Below are the code and all the weights of a small trained network. Each question names an input and a class and asks about switching units off, where a switched-off unit gives its printed mean instead of its output.

import numpy as np


def w(rows, s, z=0):
    codes = np.array(rows[::2]) - 128.0
    scale = np.full(codes.shape[1], s)
    scale[-1] = z or s
    return codes * scale


def norm(h):
    return h / np.sqrt((h * h).mean(-1, keepdims=True) + 1e-5)


def f(y):
    return np.maximum(y, 0)


def log_softmax(a):
    a = a - a.max(-1, keepdims=True)
    return a - np.log(np.exp(a).sum(-1, keepdims=True))


def net(x, mask):
    res = np.array(x, float).reshape(1, 4) / 4 @ E
    u = 0
    for l in range(3):
        y = f(norm(res) @ A[l][:, :-1].T + A[l][:, -1])
        res = res + np.where(mask[u : u + 3], y, B[l][:, -1]) @ B[l][:, :-1]
        u += 3
    return log_softmax(norm(res)[-1] @ U[:, :-1].T + U[:, -1])


A, B = {}, {}
E = w([
[21,254,92],'x0',
[161,177,187],'x1',
[178,151,95],'x2',
[130,127,129],'x3',
],0.0075)
A[0] = w([
[173,170,53,109],'L0N1',
[72,60,39,4],'L0N2',
[5,74,206,92],'L0N3',
],0.013,0.0033)
B[0] = w([
[197,165,34,202],'L0N1',
[9,83,145,225],'L0N2',
[227,178,26,254],'L0N3',
],0.015,0.0045)
A[1] = w([
[165,91,99,117],'L1N1',
[215,248,237,154],'L1N2',
[198,195,78,12],'L1N3',
],0.012,0.0011)
B[1] = w([
[179,202,82,184],'L1N1',
[2,21,26,226],'L1N2',
[65,155,83,254],'L1N3',
],0.0082,0.007)
A[2] = w([
[55,114,128,3],'L2N1',
[121,147,154,45],'L2N2',
[47,252,163,5],'L2N3',
],0.02,0.0013)
B[2] = w([
[28,127,155,241],'L2N1',
[68,84,95,128],'L2N2',
[254,32,191,253],'L2N3',
],0.016,0.0052)
U = w([
[183,65,151,189],'0',
[136,198,17,150],'1',
[100,130,76,247],'2',
[38,121,113,170],'3',
[108,155,138,88],'4',
[118,202,147,2],'5',
[133,203,249,6],'6',
[122,219,172,8],'7',
],0.017,0.0069)

Each question gives the input, the list of numbers given to net, and the class t.
The units are the neurons (one row each of A and B). Each row of codes is followed by its name. A weight is (code - 128) times the scale printed after its matrix; where a second scale follows, it is the last column's (A, B and U).
mask holds one flag per neuron, layer by layer. A switched-off neuron (its flag False) gives its mean, the last column of its row in B, instead of its output. The means were averaged over made-up inputs and are rounded, as every weight is.
A unit's drop is (log p(t) with every unit on - log p(t) with that unit switched off) / (log p(t) with every unit on - log p(t) with every unit switched off).
The circuit of an input: a set's keep is (log p(t) with only the set's units on - log p(t) with every unit switched off) / (log p(t) with every unit on - log p(t) with every unit switched off). Starting from all 9 units, units are removed one at a time, each time the one whose removal leaves the highest keep (on an exact tie, the one counted first), for as long as the keep stays at least 0.8.
circuit, biggest first: the units of the circuit, biggest drop first
unit that matters most: the unit with the biggest drop
k most important neurons: the k neurons with the biggest drops, biggest first
top k neurons in layer l: the k neurons of layer l with the biggest drops, biggest first
drop of u: that unit's drop, to one decimal
input [-7,-2,8,8], class 1: 3 most important neurons -> L2N3; L1N1; L0N2
input [-3,6,-8,-5], class 1: unit that matters most -> L0N3
input [-4,3,-8,1], class 1: circuit, biggest first -> L0N3; L2N3
input [-2,-4,-2,-3], class 3: circuit, biggest first -> L0N2; L2N1
input [-7,5,8,-2], class 1: 3 most important neurons -> L2N3; L0N2; L1N1
input [3,6,-2,-5], class 3: 2 most important neurons -> L1N2; L2N1
input [2,-8,-1,7], class 3: 2 most important neurons -> L0N2; L2N1
input [-1,-4,-4,1], class 1: 2 most important neurons -> L0N3; L1N2
input [7,-7,6,1], class 0: 3 most important neurons -> L2N3; L1N2; L0N3
input [-5,-6,-7,6], class 1: 2 most important neurons -> L0N3; L2N3
input [6,2,-4,6], class 0: 2 most important neurons -> L2N3; L0N1
input [4,5,-2,0], class 3: 2 most important neurons -> L1N2; L0N2
input [8,-8,-8,0], class 0: 4 most important neurons -> L2N3; L1N2; L0N1; L1N3
input [2,-6,4,4], class 3: circuit, biggest first -> L0N2
input [3,6,-6,6], class 1: 3 most important neurons -> L0N3; L0N2; L1N2
input [6,0,6,-2], class 0: 3 most important neurons -> L2N3; L0N3; L1N2
input [0,-4,2,3], class 3: top 2 neurons in layer 0 -> L0N2; L0N3
input [6,8,7,-5], class 3: top 2 neurons in layer 0 -> L0N3; L0N2
input [8,6,3,8], class 0: drop of L2N3 -> 0.9
input [7,1,0,3], class 0: drop of L2N3 -> 1.0
input [8,0,3,3], class 0: circuit, biggest first -> L2N3
input [-3,7,5,-5], class 3: drop of L1N2 -> 1.1
